Here is a tiny trained network, its code and every weight. The questions are about switching its units off for an input and a class, where a switched-off unit gives its printed mean instead of its output.

import numpy as np


def w(rows, s, z=0):
    codes = np.array(rows[::2]) - 128.0
    scale = np.full(codes.shape[1], s)
    scale[-1] = z or s
    return codes * scale


def f(y):
    return y / 2 * (1 + np.tanh(0.7978845608 * (y + 0.044715 * y**3)))


def log_softmax(a):
    a = a - a.max(-1, keepdims=True)
    return a - np.log(np.exp(a).sum(-1, keepdims=True))


def net(x, mask):
    res = np.array(x, float).reshape(1, 2) / 4 @ E
    y = f(res @ A[0][:, :-1].T + A[0][:, -1])
    res = res + np.where(mask, y, B[0][:, -1]) @ B[0][:, :-1]
    return log_softmax(res[-1] @ U[:, :-1].T + U[:, -1])


A, B = {}, {}
E = w([
[134,217,39],'x0',
[87,220,255],'x1',
],0.0086)
A[0] = w([
[139,49,74,66],'n1',
[179,102,74,121],'n2',
[84,219,41,70],'n3',
[165,96,55,51],'n4',
[109,151,177,247],'n5',
[99,133,152,52],'n6',
[63,180,164,214],'n7',
[144,73,69,82],'n8',
[144,61,44,85],'n9',
[118,198,156,1],'n10',
[221,66,206,28],'n11',
[188,61,89,80],'n12',
[183,251,55,69],'n13',
[161,47,180,24],'n14',
[213,168,106,33],'n15',
[175,205,58,51],'n16',
],0.011,0.0033)
B[0] = w([
[67,166,154,230],'n1',
[33,165,124,204],'n2',
[204,134,172,216],'n3',
[49,139,173,209],'n4',
[56,185,53,225],'n5',
[125,125,156,131],'n6',
[65,212,70,240],'n7',
[66,179,144,215],'n8',
[80,175,145,255],'n9',
[43,131,225,171],'n10',
[146,68,217,192],'n11',
[65,194,155,224],'n12',
[195,68,234,235],'n13',
[203,119,240,192],'n14',
[134,84,193,133],'n15',
[148,112,254,195],'n16',
],0.0066,0.006)
U = w([
[51,208,149,87],'0',
[190,106,249,125],'1',
[125,172,72,255],'2',
[189,94,116,29],'3',
[142,155,92,22],'4',
],0.014,0.007)

Each question gives the input, the list of numbers given to net, and the class t.
The units are the neurons (one row each of A and B). Each row of codes is followed by its name. A weight is (code - 128) times the scale printed after its matrix; where a second scale follows, it is the last column's (A, B and U).
mask holds one flag per neuron, in row order. A switched-off neuron (its flag False) gives its mean, the last column of its row in B, instead of its output. The means were averaged over made-up inputs and are rounded, as every weight is.
A unit's drop is (log p(t) with every unit on - log p(t) with that unit switched off) / (log p(t) with every unit on - log p(t) with every unit switched off).
The circuit of an input: a set's keep is (log p(t) with only the set's units on - log p(t) with every unit switched off) / (log p(t) with every unit on - log p(t) with every unit switched off). Starting from the 12 units with the biggest drops (on a tie, the unit counted first), units are removed one at a time, each time the one whose removal leaves the highest keep (on an exact tie, the one counted first), for as long as the keep stays at least 0.8.
circuit, biggest first: the units of the circuit, biggest drop first
k most important neurons: the k neurons with the biggest drops, biggest first
drop of u: that unit's drop, to one decimal
input [-7,7], class 0: 3 most important neurons => [n5; n7; n13]
input [6,5], class 1: circuit, biggest first => [n13; n3]
input [-6,-6], class 0: 3 most important neurons => [n12; n13; n1]
input [3,1], class 2: 2 most important neurons => [n14; n11]
input [8,7], class 1: 3 most important neurons => [n13; n3; n16]
input [-2,-2], class 2: 2 most important neurons => [n13; n16]
input [-2,-3], class 2: drop of n13 => 0.3
input [-3,2], class 2: drop of n16 => 0.2
input [-3,-5], class 0: drop of n1 => 0.1
input [8,6], class 1: drop of n13 => 0.5
